Below are the code and all the weights of a small trained network. Each question names an input and a class and asks about switching units off, where a switched-off unit gives its printed mean instead of its output.

import numpy as np


def w(rows, s, z=0):
    codes = np.array(rows[::2]) - 128.0
    scale = np.full(codes.shape[1], s)
    scale[-1] = z or s
    return codes * scale


def f(y):
    return y / 2 * (1 + np.tanh(0.7978845608 * (y + 0.044715 * y**3)))


def log_softmax(a):
    a = a - a.max(-1, keepdims=True)
    return a - np.log(np.exp(a).sum(-1, keepdims=True))


def net(x, mask):
    res = np.array(x, float).reshape(1, 7) / 4 @ E
    y = f(res @ A[0][:, :-1].T + A[0][:, -1])
    res = res + np.where(mask, y, B[0][:, -1]) @ B[0][:, :-1]
    return log_softmax(res[-1] @ U[:, :-1].T + U[:, -1])


A, B = {}, {}
E = w([
[194,88,203,110,104,162,162,177,153,81,74,95],'x0',
[99,30,110,173,92,229,156,62,43,114,167,128],'x1',
[97,138,197,167,95,168,142,155,48,24,249,137],'x2',
[151,44,151,67,193,193,113,168,192,198,254,207],'x3',
[194,219,94,203,129,187,80,148,86,147,205,140],'x4',
[68,137,164,170,194,93,136,115,123,122,170,194],'x5',
[166,99,143,89,95,90,56,41,122,163,154,133],'x6',
],0.0098)
A[0] = w([
[56,108,165,182,118,136,166,129,112,99,133,117,253],'n0',
[177,93,158,56,73,174,114,130,163,103,95,84,162],'n1',
[175,189,152,168,100,127,124,153,104,105,125,53,191],'n2',
[102,145,156,167,201,128,111,96,167,156,206,226,181],'n3',
[98,144,64,105,184,63,133,89,206,177,67,123,163],'n4',
[69,110,61,194,42,211,171,67,42,165,123,113,152],'n5',
[134,88,254,92,140,161,82,113,105,107,235,140,141],'n6',
[176,122,131,201,203,168,129,138,165,202,196,245,143],'n7',
[159,86,120,137,129,103,149,150,226,198,65,57,195],'n8',
[179,98,186,137,69,166,142,176,125,158,127,84,249],'n9',
[118,178,135,107,70,130,79,102,27,109,149,115,240],'n10',
[155,137,79,174,54,153,115,104,83,128,119,45,182],'n11',
[88,133,93,150,115,87,109,105,135,133,88,155,204],'n12',
],0.0093,0.0049)
B[0] = w([
[91,81,242,177,159,121,166,170,105,70,73,110,198],'n0',
[160,144,33,74,79,176,175,197,110,113,88,196,183],'n1',
[120,125,166,140,86,96,114,117,43,221,124,39,199],'n2',
[89,36,130,47,207,105,95,112,105,153,218,155,242],'n3',
[43,188,70,83,132,85,76,112,181,123,95,150,223],'n4',
[118,65,109,196,142,196,122,146,242,45,172,68,228],'n5',
[142,120,183,80,103,98,190,2,96,76,121,229,245],'n6',
[78,111,107,135,204,188,112,92,54,220,186,171,253],'n7',
[78,187,43,116,97,164,103,199,92,129,65,169,219],'n8',
[206,136,128,129,133,168,95,120,12,67,87,163,186],'n9',
[164,112,144,190,54,87,95,107,152,126,235,150,212],'n10',
[162,114,30,198,34,164,139,128,160,169,171,16,204],'n11',
[79,154,94,156,136,104,94,153,201,98,147,89,173],'n12',
],0.0087,0.017)
U = w([
[121,117,168,93,118,2,106,82,162,113,201,179,132],'0',
[160,117,194,124,110,125,197,59,87,48,125,171,1],'1',
[82,124,235,152,152,89,202,205,86,93,94,58,185],'2',
[167,159,80,96,102,191,123,185,119,142,56,161,103],'3',
[52,211,96,130,160,38,93,97,212,133,96,127,194],'4',
[206,185,114,196,47,102,81,87,106,175,182,76,142],'5',
[99,81,134,126,252,157,118,102,102,178,197,165,138],'6',
[123,58,116,199,108,171,147,96,192,57,168,83,123],'7',
],0.0095,0.0022)

Each question gives the input, the list of numbers given to net, and the class t.
The units are the neurons (one row each of A and B). Each row of codes is followed by its name. A weight is (code - 128) times the scale printed after its matrix; where a second scale follows, it is the last column's (A, B and U).
mask holds one flag per neuron, in row order. A switched-off neuron (its flag False) gives its mean, the last column of its row in B, instead of its output. The means were averaged over made-up inputs and are rounded, as every weight is.
A unit's drop is (log p(t) with every unit on - log p(t) with that unit switched off) / (log p(t) with every unit on - log p(t) with every unit switched off).
The circuit of an input: a set's keep is (log p(t) with only the set's units on - log p(t) with every unit switched off) / (log p(t) with every unit on - log p(t) with every unit switched off). Starting from the 12 units with the biggest drops (on a tie, the unit counted first), units are removed one at a time, each time the one whose removal leaves the highest keep (on an exact tie, the one counted first), for as long as the keep stays at least 0.8.
units of the circuit, in order: the units of the circuit, biggest drop first
k most important neurons: the k neurons with the biggest drops, biggest first
drop when u is switched off: that unit's drop, to one decimal
input [-2,7,-6,-5,-6,8,-1], class 4: units of the circuit, in order	(n4)
input [6,-8,0,-5,3,1,0], class 5: 3 most important neurons	(n2, n0, n3)
input [-8,7,-7,-6,-1,8,0], class 7: 2 most important neurons	(n5, n8)
input [-8,-5,8,-8,7,7,-7], class 5: 3 most important neurons	(n10, n2, n11)
input [5,1,5,0,1,1,-4], class 1: 2 most important neurons	(n6, n9)
input [4,4,-2,2,-7,8,8], class 1: 2 most important neurons	(n6, n10)
input [0,-5,-6,1,0,-6,1], class 3: 2 most important neurons	(n8, n1)
input [5,6,-2,0,-1,1,-8], class 2: 3 most important neurons	(n0, n10, n11)
input [0,-4,5,-4,0,-5,-7], class 5: 4 most important neurons	(n11, n2, n3, n10)
input [8,1,0,-7,-2,-4,8], class 5: 2 most important neurons	(n11, n2)
input [-7,7,-8,2,0,-3,5], class 7: 2 most important neurons	(n5, n11)
input [4,2,1,-7,-4,-3,-7], class 2: 3 most important neurons	(n0, n2, n10)
input [-2,-5,-6,4,0,-8,-6], class 3: 2 most important neurons	(n8, n1)
input [3,7,3,-5,-8,6,-8], class 2: units of the circuit, in order	(n0)
input [-3,-5,3,-5,2,4,-7], class 2: drop when n0 is switched off	0.0
input [3,-6,-3,-6,-6,-8,-4], class 3: drop when n1 is switched off	0.2
input [5,8,-7,1,4,-6,3], class 3: drop when n8 is switched off	0.1
